Each row of numbers stands for one node and depends on some of the facts below. Use the named rows to name the rest.

Known rows:
[ 10   1  19  10  12  15  16  -6  26  10   8  -3  -9  -4   9  -9 -12   4
  -7   8  17 -16  -3  -3   5  -8   5  -6  -4  11  12  13   4   9   3   1
  -4   3 -17  11  -2   0  -9   0  11 -11   3   6   4  11  -2  -9] -> filer
[  2  -3   4   0   5   9   3  -5   3   1  -1 -14   0 -11   1   0  -8   3
   2   4   9  17 -10   1  -6   7  -7  -3  -6   7   3  -2  18   3   3  -9
  -9  -9  -4  -3   1   1   0   6   0  -7   5  -9   6  -1   3   1] -> zugak
[ -2   4   5 -25   1  12   4   1  16   1   5 -11  -4 -15  -2   0  -4   9
   3  -8  -5 -15  -8  -4   5  -6   1  -6  -1   5  14  11   6   3   0 -14
  -5  -1  -4   9   2  -2 -13   7   1  -4  17 -15 -10  18   4 -10] -> gedel
[  3   6   1 -19   1   8   3   8   7   2   1  -6   0  -9  -6   4  -1   7
   5  -4  -5  -7  -4  -4   0   0  -4   0  -2  -3   0  10   9   5  -8 -11
  -6  -7   3   3  -1   7  -7   3  -6   5  12 -15 -11  14   1  -3] -> gaklum
[  6   6   1 -18   1  10   0   9   6   3  -1  -5   2  -9  -5   4  -2   6
   6  -4  -5  -5  -3  -3   0   1  -7   1  -2  -3  -2   9  10   5  -9 -11
  -6  -7   4   6  -1   9  -6   3  -6   5  14 -16 -10  15  -1  -2] -> dasun
[ 12   5   1  -9   8  10   8   4  17  10  -5  -6   7   4  -6  -1  -8   1
  -8   9  13  -5  -6  -6  -4   4 -14  -3   3  10   5  13   6  10 -13  -1
  -4  -2  -9   0  -8   1  -2   4   2   0   2 -11  -5   2  -5  -4] -> viklol
[  3  -1  -3  -7   5  17  -9   6  -9   0   3 -11   0  -8   7  14   9  10
   0  -4  -7  -8  -2  -6  -5   2   6   3 -13  -8  16  18   4   8   1 -14
  -2  -7   7   5  -1   3   5  -7   2  -5  12 -15  -7  11   9   0] -> sove
[ -6   1   3 -16   6  10   8  -7  16   0   5 -15  -2 -16  -3  -4  -6   6
  -1  -1   6   7 -16  -3  -3   3  -2 -14   2  21  16   2  15  -1   7 -11
 -11  -3 -15  -4   4  -9  -6  10   3  -9  11 -10   4   4   5  -9] -> rapor
[  0   6   1 -16   1   5   7   8   7   3   5  -4  -1  -7  -4   2   1   6
   5  -5  -4 -10  -2  -4   1   2  -1  -1  -2  -4  -1  11   9   5  -5 -10
  -7  -7  -1   1   1   8  -7   1  -7   7  11 -12 -14  16   1  -3] -> stovemo
[-18   2 -29 -21   6 -25  26 -12   7   9  14 -12  -6  12  14  16  11 -22
 -31  18  -9  -3 -26 -21  -7   3  14   1 -10  10  -6  13  41   7  17  -9
 -27 -20  -6 -20   5  -7  -3  -1   9  18 -13 -18  -4 -15  -9 -34] -> grobor
[ 17  19  -2  -4  -8   6   5  13  -1   8  -9   0   7   3  -7   7  -2  -1
  -3   3   1   7 -23   6   4  10 -15  -2   7  -6  -7   7  16   2  -5   1
  -2  -7   0  -6   5  13  11  -4 -12  10  -2 -16  -2   1  -2   2] -> stufevis
[  9   5  -1  -9   6   6  10   3  16  10  -3  -6   7   5  -6  -2  -7   1
 -10  10  14  -7  -6  -7  -5   5 -13  -3   3  10   5  13   6  10 -13  -1
  -4  -2 -11  -3  -8   1  -4   3   1   0   0  -9  -8   2  -5  -4] -> dabi
[  4   4   4 -14   8   9  10  -3  25   7   2 -11   2  -1  -3  -4  -8   3
 -12   6  12 -15 -10  -7   0  -1  -7  -9   4  18  18  14   2   8  -5  -3
  -3   3 -17   1  -4  -9  -9   5   8  -8   4  -9  -7   5  -2 -11] -> komal
[  5  -4   5   4   2   2   8  -4  12   9  -3 -13   1   7  -1  -4 -11  -2
 -12  11  18  -8  -4   0   1   4 -13   5  -8   0   4   6   6  14  -7  -2
  -1  -4 -11   3  -7   2  -7  -1   3  -8  -6  -6  -8  -3  -4  -2] -> tukople
[ 10   5   0  -9   8   8   8   3  17  10  -4  -7   6   3  -6  -1  -8   2
  -9  10  14  -6  -6  -7  -5   5 -14  -3   3  10   5  13   6  10 -12  -1
  -4  -2 -10  -2  -8   0  -2   3   2   0   1 -10  -5   2  -5  -5] -> favuk
[  7   3   5 -15   8  14   9  -3  27   7   0 -11   2  -3  -3  -4 -10   3
 -10   5  12 -13 -10  -6   0  -2  -8  -9   4  19  18  14   3   9  -6  -3
  -4   5 -16   5  -5  -8 -10   7   9 -10   7 -10  -3   6  -3 -12] -> stabradil
[  6   6   1 -18   2  10   1   8   6   3   0  -6   1  -9  -4   4  -2   6
   7  -4  -5  -4  -3  -2  -1   1  -7   1  -2  -3  -2   9  10   5  -9 -11
  -7  -7   4   5  -2   9  -6   4  -6   6  13 -17 -10  15   0  -2] -> klumo

Some facts about the nodes:
Ω: uses; ρ: refers to; τ: belongs to class
bigribren Ω guskuplor; bostu Ω noska; brepu Ω raflin; brilifa Ω redil; briza Ω favuk; brofor Ω stotrofler
dadrotol Ω govo; dasun Ω skesta; devos Ω flosku; doplos Ω gunol; drastes Ω sofu; dritek Ω drastes
drunek Ω lebi; fakek Ω kepe; favuk Ω sedrol; fedur Ω tozi; fidek Ω sifu; filer Ω kefles
fiplatram Ω traskem; flezetra Ω stiro; flosku Ω skidro; flozi Ω grelemem; fluso Ω pebim; gadur Ω triba
gaklum Ω skiflil; gedel Ω zugak; gelo Ω drinal; grelemem Ω skazis; gresen Ω tove; grile Ω brepu
griste Ω dasun; grobor Ω soski; gugaplo Ω miru; gunol Ω ratrobri; guskuplor Ω kuzak; kefles Ω tritropan
kepe Ω briga; kidal Ω doplos; kiklik Ω trubu; kisoste Ω stufevis; klamik Ω duflon; kliklem Ω nebran
klizak Ω lites; klone Ω flezetra; klumo Ω briplidros; klutalo Ω tribri; komal Ω tomigom; lebi Ω nefezas
lites Ω gresen; luder Ω droguk; miru Ω bigribren; nebran Ω vebror; nibrom Ω voplel; pabo Ω gadur
pepi Ω skadri; pipla Ω gelo; plabek Ω riladru; plarefu Ω vutra; plidun Ω plabek; plitek Ω rostuk
pluple Ω beflos; pluplu Ω klamik; raflin Ω nibrom; rapor Ω sove; redil Ω bostu; rege Ω kiklik
riladru Ω klizak; rinemel Ω fiplatram; rizim Ω kidal; rostuk Ω brelik; sidur Ω nila; sifu Ω gaklum
skadri Ω sidur; skaple Ω kisoste; skidro Ω stedrek; skoviguk Ω zurok; soski Ω grile; sove Ω viklol
stabradil Ω vorus; stedrek Ω flodon; stoskugra Ω pletok; stotrofler Ω fedrul; taflin Ω pluplu; tivel Ω venu
tove Ω flozi; tozi Ω sodres; traskem Ω pazen; triba Ω plitek; tritropan Ω klumo; trosko Ω rinemel
tuples Ω drunek; vebror Ω mabril; venu Ω dadrotol; viklol Ω gitri; voplel Ω zamol; vorus Ω griste
vutra Ω pabo; zodruklin Ω grobor; zufizo Ω plidun; zugak Ω dritek; bafe ρ pebim; beflos ρ dabi
bigribren ρ stiro; bostu ρ skoviguk; brepu ρ traskem; brofor ρ mabril; devos ρ klafer; dritek ρ droguk
droguk ρ skogi; drunek ρ kloklipum; duflon ρ rege; fakek ρ flezetra; fedur ρ tomigom; fidek ρ sedrol
filer ρ skaple; flezetra ρ sofu; flosku ρ tribri; flozi ρ fiplatram; fubeklir ρ fedrul; gadur ρ brepu
gelo ρ guskuplor; govo ρ skiflil; grelemem ρ puskik; gugaplo ρ doplos; guskuplor ρ pazen; kepe ρ tukople
kiklik ρ redil; klafer ρ soski; klizak ρ rinemel; kloklipum ρ gadur; klutalo ρ fakek; mabril ρ stovemo
nefezas ρ voplel; nila ρ riladru; pazen ρ tuples; pebim ρ brofor; pipla ρ duflon; plidun ρ flozi
pluple ρ fubeklir; puskik ρ beflos; rege ρ trubu; riladru ρ gugaplo; rinemel ρ zezo; sedrol ρ filer
skaple ρ bafe; skiflil ρ dritek; skogi ρ gelo; skosos ρ pluple; skoviguk ρ pipla; sodres ρ tivel
sofu ρ ratrobri; soski ρ tritropan; sove ρ govo; stegek ρ zuno; stiro ρ bostu; stoskugra ρ rizim
stotrofler ρ kefles; tivel ρ zopitra; tomigom ρ zaflor; traskem ρ sove; tribri ρ lebi; tritropan ρ stabradil
trubu ρ drastes; tukople ρ klizak; tuples ρ fedur; voplan ρ nefezas; voplel ρ grelemem; zaflor ρ nila
zezo ρ stotrofler; zopitra ρ drunek; zugak ρ kepe; zuno ρ briplidros; bafe τ 978; beflos τ 641
bigribren τ 641; bostu τ 978; brelik τ 978; brepu τ 978; briga τ 641; brilifa τ 641
briplidros τ 641; briza τ 641; brofor τ 978; dabi τ 641; dadrotol τ 978; dasun τ 978
devos τ 978; doplos τ 641; drastes τ 831; drinal τ 641; dritek τ 978; droguk τ 978
drunek τ 641; duflon τ 641; fakek τ 714; favuk τ 641; fedrul τ 641; fedur τ 831
fidek τ 641; filer τ 641; fiplatram τ 641; flezetra τ 831; flodon τ 978; flosku τ 978
flozi τ 714; fluso τ 831; fubeklir τ 641; gadur τ 641; gaklum τ 978; gedel τ 978
gelo τ 641; gitri τ 831; govo τ 641; grelemem τ 978; gresen τ 714; grile τ 641
griste τ 641; grobor τ 831; gugaplo τ 714; gunol τ 641; guskuplor τ 978; kefles τ 641
kepe τ 641; kidal τ 641; kiklik τ 641; kisoste τ 641; klafer τ 641; klamik τ 978
kliklem τ 714; klizak τ 641; kloklipum τ 978; klone τ 978; klumo τ 978; klutalo τ 641
komal τ 641; kuzak τ 641; lebi τ 641; lites τ 831; luder τ 978; mabril τ 978
miru τ 978; nebran τ 641; nefezas τ 641; nibrom τ 831; nila τ 641; noska τ 978
pabo τ 641; pazen τ 978; pebim τ 641; pepi τ 831; pipla τ 831; plabek τ 831
plarefu τ 641; pletok τ 831; plidun τ 978; plitek τ 641; pluple τ 641; pluplu τ 641
puskik τ 714; raflin τ 978; rapor τ 831; ratrobri τ 641; redil τ 641; rege τ 641
riladru τ 641; rinemel τ 978; rizim τ 641; rostuk τ 978; sedrol τ 978; sidur τ 641
sifu τ 641; skadri τ 714; skaple τ 978; skazis τ 978; skesta τ 641; skidro τ 831
skiflil τ 978; skogi τ 641; skosos τ 978; skoviguk τ 831; sodres τ 641; sofu τ 978
soski τ 641; sove τ 978; stabradil τ 641; stedrek τ 641; stegek τ 641; stiro τ 641
stoskugra τ 978; stotrofler τ 641; stovemo τ 978; stufevis τ 714; taflin τ 641; tivel τ 978
tomigom τ 641; tove τ 641; tozi τ 831; traskem τ 978; triba τ 831; tribri τ 641
tritropan τ 831; trosko τ 831; trubu τ 641; tukople τ 641; tuples τ 641; vebror τ 714
venu τ 831; viklol τ 641; voplan τ 978; voplel τ 641; vorus τ 641; vutra τ 831
zaflor τ 641; zamol τ 641; zezo τ 978; zodruklin τ 641; zopitra τ 978; zufizo τ 978
zugak τ 831; zuno τ 978; zurok τ 978

Name these rows:
No name comes twice in this set of rows, the named rows included.
[ -3   2  17  -1   5  10  12  -2  14   2  15  -4 -14 -15  10  -5  -3   9
   5  -6   1 -21  -1  -1   9 -10  16  -4  -8  -4   8  11   7   3  10  -9
  -6  -3  -7  12   6   5 -13  -1   2  -3  12   1  -6  23   5  -8] -> brofor
[ 10  17  -3  -4  17  17 -10  11 -16   4  -1  -5   8  -7  11  18   5  10
   7   4  -4  -1   1 -10  -9   7   3   5  -4 -15  -5  20   0  -2  -7 -11
  -2 -15  24  -5   0  11  11  -3   1  14   2 -10  -8  10   7   7] -> droguk
[  3  12  10  -3  -7  10   6  -6  10   4   0 -14  -7  -7   6   1  -6   3
 -10  -1   3 -12 -29   9  16  -3   2  -7   2   1  19   7   6   0  14  -3
   3   1  -9   5  12  -5  -4  -2   4 -12  -1 -10   1   4   7  -9] -> fakek
[  7   4   4  -1  11   7   4   1  12   5  -5 -20   4   6   5  -4 -26  -1
 -14   9  24  -6  -7  -5   6   5 -22  12  -2  -5  -1   6   6   6  -6 -10
   3  -4  -3  -5  -8  -6 -10  10  11  -5  -5  -6 -12 -10  -7  -2] -> zaflor
[ 11   4   2  -2   1   8  -4   9  -7   4  -5  -6   3  -5   0   9  -2   3
   9   2  -1   3   2   1  -4   5  -9  11  -9 -18 -13   6  11   8 -12  -9
  -4 -14  14   4  -3  19   0  -1  -9   8   5 -13  -9   9   0   8] -> sofu
[ 14  16   3  -1  25  20  -1   1   6   8  -4 -10   9  -1  12   8 -13   5
  -9  13  17  -6  -6 -13  -5   5  -6   0   4   3   7  20  -3   1  -7  -5
   2  -6   8  -6  -4  -5   4   6  16   1  -5  -4  -3  -1   0  -2] -> gelo
[ -4 -10  -4  -5  -7   6  -4   5  -8   0   4 -16  -3  -2   0   7   7   6
  -4  -7  -5  -9  -3  -1   0   4  -2   9 -19 -13  14  10  10  14   1 -17
  -2  -6  -2   5  -3   3  -3  -9  -3 -11  11 -15 -13   6   6   1] -> kloklipum
[ -3   1   9 -15   3  12   1  -4  10   0   5 -15  -8 -15   6   1  -5   9
   2  -5  -4 -16  -6  -1   6  -7   4  -1  -6  -1  15   9   3   5   4 -14
  -2  -4  -1  12   3  -2 -14   4   4  -9  12 -12  -8  15   6  -9] -> devos
[ -7  -6   6 -12  -2  10   0  -3   7  -2   7 -19  -8 -11   4   1  -2   8
  -3  -8  -4 -17  -6   0   7  -5   3   2 -12  -3  21   8   5   9   6 -16
  -2  -2  -5  11   1  -4 -13   0   4 -14  13 -13 -10  12   7  -8] -> tivel
[  5   1  11  -2   9  12   9  -8  22   7   3 -12  -3  -3   5  -4 -11   4
 -12   8  15 -16  -8  -3   3  -4  -2  -5  -3  11  18  12   0   9   0  -2
  -1   2 -14   6  -3  -7 -10   3  12 -13   1  -3  -2   5   0 -10] -> fidek
[ -4  -3   5  -7  -4   1   3   1   1   1   2 -14  -5  -5   0   1  -4   4
   1  -2   0 -10  -1   2   6   1  -5   8 -11 -14   0   3   8   9  -1 -13
  -2  -9   0   6   1   8 -12  -1  -4  -2   5 -11 -14   8   3   0] -> zezo
[  9  12   1  -8  16  24 -11   7  -8   2   0  -8   3 -14  12  16   4  12
   6   0  -6  -6  -2 -10  -6   1   8   0  -5  -8   9  20   0   0  -2 -12
  -2 -10  18   3   1   5   7  -1   6   3  10 -12  -3  14   9   1] -> dritek
[ 15   6   3  -2   6  -3  -3 -12   2  15 -19  -6  13   4  -8   9  -2  -4
   0  29  12   2  -1   4 -12   4 -15  -2  -2   2  -8   5  -6  14 -22   8
   2 -14   7   7  -6  16  -3   1  -2   5 -22 -14  -1   0   0   3] -> duflon
[ 12   9  -4  -1  12  18 -11  13 -17   3  -2  -4   7  -6   8  20   9   9
   7   3  -7   0   2  -9 -11   7   2   6  -9 -16  -1  20   3   3  -8 -11
  -4 -14  21  -1  -2  13  13  -6  -1   9   6 -13  -5  11   7   7] -> skiflil

The same nodes again, as new rows of numbers:
Some nodes and their rows:
[ 37 -13 -13  -6  -3  -3  -2  21   7 -31  -9   3 -18  41  -7] -> gresen
[  6  -1  -8   2  10   5 -15  -7   6  -5  -1  -6  -8  -1   7] -> kliklem
[ 0  3 -5  1  0  7  9  0  5  4  0  2 -3  7 -4] -> komal
[ 7  1 -4  2 -5  1  8  1  5  4  1  0  3  0  0] -> pluple
[-1  5 -6  2 -2  8  5  0  8  4  1  0 -3  4 -5] -> lebi
[ -7  10 -10   5  -8  12  -2   1  13   5   2  -6  -2  -2  -7] -> griste
[ -7 -11   8  -3  -1 -13  -6  -6 -15  -3  -3   7   8  -8   2] -> voplan
[ 0  3 -5  2 -1  8  8  0  7  5  0  0 -4  6 -4] -> favuk
[ 13   3  -7   9   9  -5   7  11   6   6  -2 -10   3  -3  -1] -> gelo
[-10   0  -1  -3   7   2  13 -14  -9   1  -6  16  10  10  -2] -> briga
[ -1 -10  -5 -22 -12 -20  -4  -5 -12   3  -4   6   5  -7  -8] -> bafe
[ -4   2  19   0  15  11   0   1  11   7  12 -13  -4  20  19] -> vutra
[ -7  -4   1   0  -4  -2  14 -16  -8  -2  -1  16  14   2   3] -> tukople
[ 0  5 -7  3 -3  9  4  2 11  6  2 -4 -6  3 -5] -> pluplu
[ -6 -10   2 -12  -6 -15  -6  -7 -14   0  -4   7   7  -8  -3] -> mabril
[-7 15  3 -2  6  6 -9  7  4 -9  4 -5 -2  5  3] -> tozi
[  2  -7  -2  -1  10  -8  -9 -21 -10 -10  -4  10  12  -3  15] -> puskik

Which node is each row?
No name comes twice in this set of rows, the named rows included.
[ -3  -6   3  -1  -2  -2  -9   5  -1   2   0  -5 -10  -5  -5] -> luder
[ -3  -8  33   0  25  12   9  -4  14  19  17 -14  -4  34  31] -> triba
[  0  12   5   0  -1   0 -10   8   5  -9   5  -7   4  -2   8] -> flezetra
[ 28  -7 -10  -5 -13   1  18  25   9 -18  -7   6 -15  42 -17] -> tove
[ 13   9  -2  -6  -8   3  -6  26   9 -26   0  -3  -9  30  -7] -> plabek
[  9   3 -16 -10 -17  -2   5   3  11   9   2  -5  -1  -2  -9] -> filer
[ 26 -12  -9   5 -16  -7  20  22  13 -24  -2   3 -11  28 -13] -> riladru
[-12  20   2   0   2   9 -15   5   8  -8   3  -7   2   0   4] -> drastes
[ 16 -14   3  -4 -17 -11  -4  17   1 -10  -2  -3 -10   6  -6] -> grelemem
[  2  -7   1  -1  -6  -1  -9  10   2  -2   0  -7 -13   0  -7] -> zufizo

